Here is a tiny trained network, its code and every weight. The questions are about switching its units off for an input and a class, where a switched-off unit gives its printed mean instead of its output.

import numpy as np


def w(rows, s, z=0):
    codes = np.array(rows[::2]) - 128.0
    scale = np.full(codes.shape[1], s)
    scale[-1] = z or s
    return codes * scale


def norm(h):
    return h / np.sqrt((h * h).mean(-1, keepdims=True) + 1e-5)


def f(y):
    return y / 2 * (1 + np.tanh(0.7978845608 * (y + 0.044715 * y**3)))


def log_softmax(a):
    a = a - a.max(-1, keepdims=True)
    return a - np.log(np.exp(a).sum(-1, keepdims=True))


def net(x, mask):
    res = np.array(x, float).reshape(1, 8) / 4 @ E
    u = 0
    for l in range(3):
        y = f(norm(res) @ A[l][:, :-1].T + A[l][:, -1])
        res = res + np.where(mask[u : u + 11], y, B[l][:, -1]) @ B[l][:, :-1]
        u += 11
    return log_softmax(norm(res)[-1] @ U[:, :-1].T + U[:, -1])


A, B = {}, {}
E = w([
[192,145,166,204],'x0',
[92,108,126,124],'x1',
[93,223,86,34],'x2',
[56,13,87,120],'x3',
[164,109,175,2],'x4',
[143,134,45,85],'x5',
[164,84,41,106],'x6',
[175,116,169,55],'x7',
],0.0056)
A[0] = w([
[146,37,101,153,105],'0.n1',
[177,105,211,58,141],'0.n2',
[4,178,60,78,3],'0.n3',
[119,140,161,115,150],'0.n4',
[162,143,109,106,97],'0.n5',
[173,168,84,97,82],'0.n6',
[48,119,104,106,133],'0.n7',
[202,202,77,147,48],'0.n8',
[65,136,94,106,62],'0.n9',
[84,209,115,108,116],'0.n10',
[141,137,194,201,97],'0.n11',
],0.013,0.0068)
B[0] = w([
[149,1,123,109,197],'0.n1',
[51,141,182,36,254],'0.n2',
[173,149,20,90,214],'0.n3',
[80,144,116,102,163],'0.n4',
[105,140,169,192,135],'0.n5',
[171,126,210,174,164],'0.n6',
[117,173,89,72,202],'0.n7',
[190,236,120,121,180],'0.n8',
[127,150,30,162,150],'0.n9',
[121,4,54,75,204],'0.n10',
[20,158,208,214,212],'0.n11',
],0.0068,0.0049)
A[1] = w([
[207,141,158,93,209],'1.n1',
[213,199,114,117,76],'1.n2',
[2,151,105,173,168],'1.n3',
[153,123,172,159,34],'1.n4',
[205,143,156,127,156],'1.n5',
[219,112,68,247,252],'1.n6',
[203,246,129,169,116],'1.n7',
[109,117,186,240,125],'1.n8',
[133,79,170,223,14],'1.n9',
[84,21,223,157,15],'1.n10',
[212,184,123,113,104],'1.n11',
],0.0093,0.0028)
B[1] = w([
[15,158,111,133,184],'1.n1',
[63,134,91,213,164],'1.n2',
[255,162,148,148,222],'1.n3',
[168,134,99,160,120],'1.n4',
[81,70,102,152,148],'1.n5',
[64,127,170,85,254],'1.n6',
[71,96,143,173,204],'1.n7',
[221,81,155,125,227],'1.n8',
[129,173,138,42,172],'1.n9',
[122,157,54,160,216],'1.n10',
[45,119,122,162,160],'1.n11',
],0.009,0.004)
A[2] = w([
[179,143,173,184,126],'2.n1',
[105,67,86,96,252],'2.n2',
[194,155,205,163,101],'2.n3',
[98,87,86,125,189],'2.n4',
[85,162,143,205,236],'2.n5',
[159,33,117,142,84],'2.n6',
[164,87,50,104,252],'2.n7',
[144,135,119,91,165],'2.n8',
[174,120,191,200,104],'2.n9',
[131,92,87,123,235],'2.n10',
[115,251,24,148,200],'2.n11',
],0.015,0.0028)
B[2] = w([
[184,6,72,6,197],'2.n1',
[196,144,198,233,254],'2.n2',
[198,43,67,30,213],'2.n3',
[177,176,146,156,205],'2.n4',
[53,28,55,127,214],'2.n5',
[63,7,218,237,178],'2.n6',
[226,224,162,204,249],'2.n7',
[38,244,136,188,161],'2.n8',
[180,53,17,1,216],'2.n9',
[155,178,192,157,196],'2.n10',
[128,149,28,110,245],'2.n11',
],0.0068,0.0072)
U = w([
[78,179,254,18,114],'0',
[200,21,111,36,184],'1',
[6,124,55,125,3],'2',
[196,227,76,131,210],'3',
[214,97,253,198,108],'4',
],0.016,0.0043)

Each question gives the input, the list of numbers given to net, and the class t.
The units are the neurons (one row each of A and B). Each row of codes is followed by its name. A weight is (code - 128) times the scale printed after its matrix; where a second scale follows, it is the last column's (A, B and U).
mask holds one flag per neuron, layer by layer. A switched-off neuron (its flag False) gives its mean, the last column of its row in B, instead of its output. The means were averaged over made-up inputs and are rounded, as every weight is.
A unit's drop is (log p(t) with every unit on - log p(t) with that unit switched off) / (log p(t) with every unit on - log p(t) with every unit switched off).
The circuit of an input: a set's keep is (log p(t) with only the set's units on - log p(t) with every unit switched off) / (log p(t) with every unit on - log p(t) with every unit switched off). Starting from the 12 units with the biggest drops (on a tie, the unit counted first), units are removed one at a time, each time the one whose removal leaves the highest keep (on an exact tie, the one counted first), for as long as the keep stays at least 0.8.
circuit, biggest first: the units of the circuit, biggest drop first
most important unit: the unit with the biggest drop
k most important neurons: the k neurons with the biggest drops, biggest first
top k neurons in layer l: the k neurons of layer l with the biggest drops, biggest first
drop when u is switched off: that unit's drop, to one decimal
input [-8,-4,-4,-1,2,-2,1,2], class 0: most important unit : 0.n2
input [3,6,-2,6,0,5,-8,7], class 0: 4 most important neurons : [0.n2 0.n10 1.n8 2.n7]
input [8,5,1,-6,6,1,-3,-3], class 1: 2 most important neurons : [0.n11 0.n3]
input [3,5,8,-5,-8,8,8,1], class 2: 2 most important neurons : [0.n6 0.n8]
input [4,-2,-2,-1,-7,3,1,7], class 1: top 3 neurons in layer 0 : [0.n11 0.n3 0.n7]
input [8,0,7,7,-4,1,-4,8], class 3: top 2 neurons in layer 0 : [0.n3 0.n1]
input [-5,6,1,-6,0,-8,0,-1], class 1: top 2 neurons in layer 0 : [0.n11 0.n3]
input [5,-4,-3,8,0,-8,4,0], class 4: 2 most important neurons : [0.n1 1.n10]
input [-8,-6,4,2,1,0,-4,5], class 3: 2 most important neurons : [0.n3 1.n6]
input [4,8,0,4,5,-4,1,-8], class 4: 2 most important neurons : [0.n1 2.n6]
input [2,1,2,-8,-3,-1,-6,2], class 1: drop when 0.n11 is switched off : 0.5
input [4,5,0,1,5,4,-1,-3], class 0: drop when 0.n2 is switched off : 0.6
input [8,0,5,0,7,-7,8,-1], class 0: drop when 0.n2 is switched off : 0.8
input [-2,1,-4,-3,0,5,-2,5], class 0: circuit, biggest first : [0.n2]
input [-8,-6,-1,-7,-8,7,4,-5], class 2: top 2 neurons in layer 0 : [0.n8 0.n6]
